149,115,109,147,150,111,108 value 150, 149

128,128,129,132,127,120,130
138,117,131,125,132,135,157
value 157, 138

134,129,150,133
123,126,104,124
value 150, 134

124,143,131,127,127,133
132,128,129,128,139,113
146,121,131,130,116,99
value 146, 143

143,139,135,146,104 value 146, 143

102,157,120,153,127,139 value 157, 153

129,148,146,121,129,102,118 value 148, 146

152,151,120,102,99 value 152, 151
---
[124 135 128 119 129 129 105] | 124
[104 124 114 119 128 108 113] | 104
[110 150 113 129] | 110
[138 157 105 123] | 138
[130 157 145 131 135] | 130
[146 145 152 158 147 151 145] | 146
[130 133 145 137 155 152 131] | 130
[100 155 123 134 127] | 100
---
[[144 135 102 125 115 137 136]
 [141 104 129 123 102 133 131]] --> 133

[[131 120 130 156]
 [129 129 128 123]] --> 128

[[103 143 149 138 121]
 [133 130 133 132 123]] --> 132

[[120 127 142  99 127]
 [107 127 137 104 123]] --> 104

[[136 113 135 154 131 130 111]
 [138 128 143 151 129 123 115]] --> 123

[[ 98 156 150 143]
 [ 98 148 145 137]] --> 145

[[155 144 122 132 143 136]
 [154 156 128 136 141 141]] --> 141

[[145 134 140 135 153 145 156]
 [143 134 137 132 140 145 144]] --> 145
---
Input: [148 129 147 158]
Output: 147
Input: [103 101 112 153 141 102]
Output: 141
Input: [144 130 124 127 150 117]
Output: 150
Input: [117 151 129 110 140]
Output: 110
Input: [115 133 125 103 125 143 138]
Output: 143
Input: [158 138 134 134 129 135]
Output: 129
Input: [116 119 118 137 105 135 149]
Output: 135
Input: [112 156 106 103 130  99 151]
Output: 99
Input: [151 141 153 153 133 154]
Output: 133
---
((122, 131, 129, 134, 134, 120, 132), (132, 119, 131, 131, 130, 125, 131), (132, 115, 119, 128, 99, 139, 140)) yields 115
((106, 140, 120, 128, 150, 119, 110), (120, 141, 135, 144, 109, 140, 138), (149, 133, 137, 147, 104, 142, 144)) yields 133
((125, 137, 139, 113, 127), (129, 107, 106, 141, 129), (129, 105, 105, 142, 129)) yields 105
((117, 113, 117, 130, 146, 122, 151), (128, 119, 127, 136, 124, 135, 126), (125, 129, 113, 130, 121, 128, 128)) yields 129
((125, 150, 129, 116, 118), (118, 124, 130, 121, 137), (122, 141, 129, 135, 133)) yields 141
((106, 149, 125, 141, 145, 127, 130), (128, 106, 138, 145, 110, 119, 119), (123, 111, 139, 156, 114, 119, 120)) yields 111
((138, 132, 110, 135, 127), (134, 136, 122, 128, 129), (107, 132, 122, 103, 153)) yields 132
((140, 110, 101, 131, 148, 123), (145, 103, 108, 105, 138, 128), (113, 151, 108, 131, 154, 149)) yields 151
((143, 143, 150, 145, 145, 146), (143, 143, 144, 144, 150, 145), (137, 140, 151, 143, 152, 143)) yields 140
((134, 132, 141, 153, 117, 128, 133), (120, 126, 122, 104, 143, 130, 118), (136, 128, 128, 149, 111, 125, 141)) yields 128
---
[[131 133 117 140 135]
 [120 126 126 133 148]
 [118 121 127 157 126]] → 126

[[127 141 128 118 107]
 [119 150 110 144 123]
 [127 135 130 142 141]] → 141

[[125 105 141 134]
 [118 130 126 140]
 [129 129 117 138]] → 138

[[110 100 125 135 147 106]
 [114 144 140 119 142 131]
 [137 106 129 145 102 126]] → 126

[[122 143 135 127]
 [151 105 138 117]
 [116 136 138 121]] → 121

[[114 150 132 128 125 150]
 [112 150 124 126 125 150]
 [107 125 117 121 112 125]] → 125

[[135 138 147 156 108 129 153]
 [119 116 113 102 148 130 100]
 [143 142 104 115 125 105 153]] → 153

[[145  99 117 104 104 141 129]
 [122 109 145 113 152 144 139]
 [136 100 100 142 157 131 143]] → 143
---
[122, 118, 103, 108] ==> 122, 108
[[124, 141, 129, 115, 140], [128, 150, 137, 122, 143], [129, 135, 135, 113, 138]] ==> 124, 138
[[115, 141, 128, 151, 127, 128], [141, 116, 128, 105, 130, 127]] ==> 115, 127
[124, 153, 132, 147, 109, 145] ==> 124, 145
[[134, 131, 102, 111, 133], [151, 140, 118, 112, 135], [147, 103, 146, 153, 119]] ==> 134, 119
[[106, 120, 124, 147], [120, 131, 127, 139], [128, 130, 132, 125]] ==> 106, 125
